-22; -20; 22; 75; 35; -18; -49 value -22
58; -7; 15; 28; 29; 75; 9 value 58
87; -7; -70; -34; -76; 64 value 87
-39; 62; -22; 84; -8; -11 value -39
-84; -21; 6; -32; -25; -42; -22 value -84
-57; -85; 20; -14; 1 value -57
---
Q: 4; -4; 82; 57; 25; -25; -48
A: -48
Q: -82; 5; -80; -9; -1
A: -1
Q: 61; 12; -98; -11; -21; 70
A: 70
Q: 75; -66; -41; 98
A: 98
Q: -38; 84; -69; 42; -58
A: -58
Q: -77; 89; 13; 4; 30
A: 30
Q: 66; 82; 64; -85
A: -85
Q: 15; -20; -6; 99; 17
A: 17
Q: -15; -46; -1; -50; -74; -29; 13
A: 13
Q: -95; -85; -31; -62; -16; -98
A: -98
---
[[8, -32, 45, -10, 0, 15, 2],
 [6, -21, -5, -2, -37, -20, -17],
 [-1, -7, 16, -4, -17, -16, 11]] → 2

[[-33, -1, -24, 12, -34, 18, -28],
 [22, 31, 18, -34, 18, -40, 18],
 [-4, 45, -1, -23, -8, -25, -4]] → -28

[[-12, -29, -11, 8, 19, 11],
 [-18, -4, 22, 42, -9, 36],
 [-17, 12, 22, 4, -20, 45]] → 11

[[5, 7, 5, 7, 5, 3, 3],
 [6, 2, 7, 5, 6, 6, 7],
 [5, 7, 5, 8, 5, 3, 3]] → 3

[[78, 96, 35, 85, 43, 19],
 [79, 42, 58, 80, 82, 94],
 [89, 55, 62, 85, 72, 89]] → 19

[[-33, 47, -47, -47, 45, 48],
 [0, 8, 1, -2, 7, 7],
 [-19, -11, -15, -20, -14, -11]] → 48

[[4, 7, 8, 5],
 [1, 8, 8, 1],
 [4, 4, 4, 4]] → 5

[[2918, 1955, 6901, 5598, 6648],
 [7743, 8833, 7268, 7985, 7100],
 [9799, 5963, 8070, 8005, 7252]] → 6648

[[3342, 6793, 7641, 6012, 5203],
 [6893, 7568, 3295, 4309, 3507],
 [2027, 8417, 5452, 4215, 3209]] → 5203
---
[-49, -5, 40, -36, 23] ⇒ 40

[[-12, 1, 12, 36],
 [-4, -6, -43, -18]] ⇒ -6

[62, 96, 54, 25, 30, 17, 73] ⇒ 30

[[649, 626, 540, 351, 570, 403, 379],
 [374, 729, 488, 531, 395, 703, 658],
 [298, 585, 452, 703, 221, 723, 778]] ⇒ 221

[141, 102, 413, 924, 454, 578, 712] ⇒ 454

[3, 95, 75, 51] ⇒ 95
---
[[4 8 3 3 6]
 [5 7 2 5 6]
 [6 8 2 5 5]] result: 6

[[706 579 853 774 606]
 [153 716 322 145 679]] result: 679

[[203 102  90 157 131  94]
 [213 142 202  21  65 173]] result: 173

[[976 539 220 274]
 [649 656 705 543]] result: 543

[[5566 7684 4469 5889 6355]
 [7752 2715 6338 3643 3955]] result: 3955

[[8521 7211 9497 4004]
 [2862 2902 7850 3561]] result: 3561

[[ 38  96  78  61]
 [ 83 198  21  84]
 [186 111 137 149]] result: 84

[[597 661 788 395]
 [507 569 368 774]
 [601 592 211 694]] result: 774

[[68 25 76 73 50 56 64]
 [70 65 60 62 67 67 66]] result: 66

[[73 86 45 88 36  3]
 [23 33 93 65 37 79]] result: 79
---
[[3 7 2 6 7 6 5]
 [3 6 1 7 7 3 6]
 [4 5 6 3 4 8 1]] -> 2

[[33 47 60 65 30 52 54]
 [37 38 76  1 32 54 32]
 [53 46 45 32 55 26 54]] -> 60

[[ 486  220 -381 -324  -77]
 [-633  231   -2  241  -84]
 [-347   23  588  438  118]] -> -381

[[567 911 146 885 599]
 [378 426 833 487 620]
 [457 711 565 659 705]] -> 146

[[ 14  12  16   6   9  17  14]
 [ 18  28 -17  21  12   9  23]
 [ 19  30 -29  23  14   7  24]] -> 16

[[  3  -8  -3 -34 -44]
 [-16  22  10 -21  16]
 [-24  35  -5  38 -26]] -> -3
---
39,47,-11,75 → 75
-25,-62,73,-21,-9 → -9
-67,3,-89,-31,91,-28 → -28
76,84,46,43 → 43
-90,-47,-12,39,-40,91,-51 → -51
8,84,-47,38,-55,42,16 → 16
